Here is a tiny trained network, its code and every weight. The questions are about switching its units off for an input and a target symbol, where a switched-off unit gives its printed mean instead of its output.

import numpy as np


def w(rows, s, z=0):
    codes = np.array(rows[::2]) - 128.0
    scale = np.full(codes.shape[1], s)
    scale[-1] = z or s
    return codes * scale


def norm(h):
    return h / np.sqrt((h * h).mean(-1, keepdims=True) + 1e-5)


def f(y):
    return np.maximum(y, 0)


def softmax(a):
    e = np.exp(a - a.max(-1, keepdims=True))
    return e / e.sum(-1, keepdims=True)


def log_softmax(a):
    a = a - a.max(-1, keepdims=True)
    return a - np.log(np.exp(a).sum(-1, keepdims=True))


def net(x, mask):
    ids = ['ΘΣαεμω'.index(c) for c in x.split()]
    T = len(ids)
    res = E[ids] + P[:T]
    u = 0
    for l in range(2):
        r = norm(res)
        for j in range(2):
            rows = slice(3 * j, 3 * j + 3)
            q, k, v = (r @ M[l][rows].T for M in (Q, K, V))
            z = softmax(np.where(np.tri(T) > 0, q @ k.T / 3**0.5, -1e9)) @ v
            o = O[l][rows]
            res = res + np.where(mask[u + j], z, o[:, -1]) @ o[:, :-1]
        u += 2
        y = f(norm(res) @ A[l][:, :-1].T + A[l][:, -1])
        res = res + np.where(mask[u : u + 4], y, B[l][:, -1]) @ B[l][:, :-1]
        u += 4
    return log_softmax(norm(res)[-1] @ U[:, :-1].T + U[:, -1])


Q, K, V, O, A, B = {}, {}, {}, {}, {}, {}
E = w([
[152,134,163,82,202,62,121,115,68],'Θ',
[194,153,159,23,142,116,72,85,112],'Σ',
[109,161,203,149,98,138,102,78,72],'α',
[132,112,131,120,118,91,237,12,65],'ε',
[64,72,69,155,209,126,136,53,127],'μ',
[184,3,110,148,92,142,136,67,160],'ω',
],0.0075)
P = w([
[185,186,150,149,210,177,155,117,183],'0',
[159,163,171,123,157,79,100,43,153],'1',
[179,167,137,114,179,164,125,70,75],'2',
[110,102,169,87,124,120,168,135,177],'3',
[143,133,103,174,78,5,104,90,127],'4',
[165,130,80,164,145,208,96,116,72],'5',
[105,126,250,59,167,128,216,147,174],'6',
[73,65,121,97,62,66,89,83,90],'7',
[129,110,41,150,84,172,94,179,47],'8',
[131,127,216,74,157,135,211,146,157],'9',
[80,112,70,215,94,93,83,40,118],'10',
],0.011)
Q[0] = w([
[116,154,151,92,169,146,144,214,179],'0.h1',
[100,130,144,127,88,48,106,158,207],'0.h1',
[113,101,198,107,178,100,162,122,179],'0.h1',
[140,126,125,190,148,87,72,2,127],'0.h2',
[29,99,180,101,137,67,187,145,163],'0.h2',
[130,139,189,110,143,93,109,85,128],'0.h2',
],0.051)
K[0] = w([
[138,163,173,120,140,88,144,115,174],'0.h1',
[151,171,140,108,162,130,107,127,81],'0.h1',
[163,158,130,169,165,151,145,114,166],'0.h1',
[160,126,108,155,81,1,118,132,135],'0.h2',
[174,179,134,174,180,164,171,190,161],'0.h2',
[134,155,119,189,113,90,156,128,144],'0.h2',
],0.059)
V[0] = w([
[204,105,124,134,14,161,227,83,133],'0.h1',
[229,126,199,76,58,121,5,157,176],'0.h1',
[239,45,82,71,200,71,149,167,107],'0.h1',
[211,232,88,179,167,121,199,170,159],'0.h2',
[116,106,161,37,123,118,144,84,69],'0.h2',
[139,105,138,153,152,216,126,142,164],'0.h2',
],0.027)
O[0] = w([
[232,85,168,72,128,38,93,174,102,159],'0.h1',
[86,32,120,99,133,132,62,92,229,35],'0.h1',
[7,147,170,90,193,45,138,76,129,243],'0.h1',
[133,206,133,65,163,131,111,220,239,189],'0.h2',
[148,124,74,133,157,114,69,110,71,191],'0.h2',
[144,79,211,119,138,85,170,205,117,6],'0.h2',
],0.015)
A[0] = w([
[106,153,86,207,105,251,169,96,91,105],'0.n1',
[111,50,87,137,69,229,55,103,165,3],'0.n2',
[141,214,89,161,115,151,111,123,42,99],'0.n3',
[104,131,136,179,134,187,205,177,109,72],'0.n4',
],0.036,0.0043)
B[0] = w([
[182,165,101,137,127,181,169,196,13,225],'0.n1',
[207,250,144,165,224,118,55,111,166,172],'0.n2',
[156,63,161,126,99,29,221,150,116,251],'0.n3',
[60,73,135,148,120,133,137,54,89,164],'0.n4',
],0.022,0.032)
Q[1] = w([
[182,32,123,99,79,125,4,69,77],'1.h1',
[143,149,42,213,137,187,123,46,99],'1.h1',
[128,123,110,154,86,116,221,182,37],'1.h1',
[226,39,129,109,17,128,64,117,81],'1.h2',
[61,131,153,78,124,108,95,98,171],'1.h2',
[107,139,95,138,100,179,162,191,126],'1.h2',
],0.033)
K[1] = w([
[180,84,108,84,96,71,1,52,104],'1.h1',
[166,149,43,205,118,167,110,82,69],'1.h1',
[151,132,135,117,115,51,226,163,62],'1.h1',
[194,88,38,189,96,153,28,64,33],'1.h2',
[99,61,181,74,105,81,106,134,121],'1.h2',
[153,96,76,146,103,146,163,132,183],'1.h2',
],0.032)
V[1] = w([
[151,163,97,165,99,134,191,4,126],'1.h1',
[176,160,139,242,114,98,202,126,72],'1.h1',
[109,222,196,124,149,43,201,170,12],'1.h1',
[135,129,47,123,112,108,109,80,107],'1.h2',
[107,156,142,104,122,153,142,165,132],'1.h2',
[145,117,183,146,144,98,156,125,160],'1.h2',
],0.024)
O[1] = w([
[43,126,203,90,181,140,163,150,195,128],'1.h1',
[90,127,131,125,170,195,154,149,247,179],'1.h1',
[157,91,76,162,154,211,44,43,247,252],'1.h1',
[150,141,137,73,122,77,77,149,99,101],'1.h2',
[115,123,150,155,123,139,170,111,162,141],'1.h2',
[122,127,93,131,120,165,137,113,122,153],'1.h2',
],0.014,0.038)
A[1] = w([
[43,232,168,136,119,86,73,120,145,2],'1.n1',
[123,142,160,137,26,179,250,245,75,39],'1.n2',
[1,58,108,45,27,35,25,168,37,53],'1.n3',
[168,33,172,105,72,98,187,194,163,63],'1.n4',
],0.04,0.0034)
B[1] = w([
[105,82,145,78,196,39,108,212,95,192],'1.n1',
[55,124,89,235,37,119,22,193,78,251],'1.n2',
[168,22,148,17,37,255,46,70,142,228],'1.n3',
[140,200,140,116,95,91,248,77,74,227],'1.n4',
],0.027,0.03)
U = w([
[34,137,127,146,147,181,153,88,183,121],'Θ',
[79,118,150,93,200,32,79,165,104,164],'Σ',
[254,191,143,142,139,161,90,195,155,6],'α',
[165,149,161,96,93,49,217,67,94,46],'ε',
[95,119,111,217,48,107,94,176,67,220],'μ',
[163,32,171,76,82,162,74,104,78,210],'ω',
],0.005,0.0011)

Each question gives the input, a string of symbols that net reads in full, and the target symbol t.
The units are the heads (3 rows each of Q, K, V and O) and the neurons (one row each of A and B). Each row of codes is followed by its name. A weight is (code - 128) times the scale printed after its matrix; where a second scale follows, it is the last column's (O, A, B and U).
mask holds one flag per unit, layer by layer, with each layer's heads first. A switched-off unit (its flag False) gives its mean, the last column of its rows in O or B, instead of its output. The means were averaged over made-up inputs and are rounded, as every weight is.
A unit's drop is (log p(t) with every unit on - log p(t) with that unit switched off) / (log p(t) with every unit on - log p(t) with every unit switched off).
The circuit of an input: a set's keep is (log p(t) with only the set's units on - log p(t) with every unit switched off) / (log p(t) with every unit on - log p(t) with every unit switched off). Starting from all 12 units, units are removed one at a time, each time the one whose removal leaves the highest keep (on an exact tie, the one counted first), for as long as the keep stays at least 0.8.
units of the circuit, in order: the units of the circuit, biggest drop first
unit that matters most: the unit with the biggest drop
k most important neurons: the k neurons with the biggest drops, biggest first
which heads matter: for each layer, one digit per head in row order, 1 if its drop is at least 0.15 and else 0, layers parted by /
drop when u is switched off: that unit's drop, to one decimal
input Θ α α ω ω, target α: unit that matters most => 0.h1
input α μ μ μ Θ ε μ ω ε Σ Θ, target ε: units of the circuit, in order => [0.n3 1.n4]
input μ α ω Θ μ ω α α α ω ε, target α: which heads matter => 10 / 00
input μ α ω Σ, target Θ: units of the circuit, in order => [1.h1 0.h1]
input ω α μ α Θ Θ Σ ω α Θ, target ε: units of the circuit, in order => [0.h2 1.n4]
input Θ Θ μ α, target Σ: which heads matter => 11 / 00
input Θ Θ Θ Σ μ μ Θ ω Σ μ ω, target Σ: units of the circuit, in order => [0.h1 0.n2 1.h1 1.n1]
input α Θ ε Σ Θ Θ ω μ α ω Θ, target α: units of the circuit, in order => [0.h1 0.n2]
input ω Θ μ Σ α α Σ α Σ, target α: units of the circuit, in order => [0.n2 0.h1]
input Θ μ Σ Θ α, target Σ: 2 most important neurons => [0.n2 1.n1]
input ω μ Θ Θ ω μ Σ, target ε: units of the circuit, in order => [0.h2 1.n4]
input α Θ ε α ω, target ε: units of the circuit, in order => [0.n3 1.n4]
input α α ε μ μ α μ Σ, target α: units of the circuit, in order => [0.h1 0.n2]
input ε ω μ α Θ Θ Θ, target α: unit that matters most => 0.h2
input μ Θ Θ Θ Σ α, target α: units of the circuit, in order => [0.n2 0.h1]
input Θ Θ μ μ, target Σ: units of the circuit, in order => [0.h2 0.h1 1.n1]
input ω Θ ε μ, target ε: units of the circuit, in order => [0.h2 1.n4]
input Θ μ μ Θ μ Θ ε, target Σ: 3 most important neurons => [1.n1 0.n3 0.n1]
input μ Θ Σ Θ μ, target Σ: 2 most important neurons => [0.n2 1.n1]
input ε ω Θ Θ ε α, target ε: unit that matters most => 0.n3
input Θ ε ω μ ε ω Θ μ Θ ε, target Σ: drop when 0.h1 is switched off => 0.7
input Σ Θ Θ μ ε, target Θ: drop when 0.h2 is switched off => 0.6
input α α ω Θ Σ ε μ ω ε α α, target ε: drop when 0.n3 is switched off => 0.7
input Θ Θ α α Σ Σ Σ, target Σ: drop when 0.h2 is switched off => 0.3
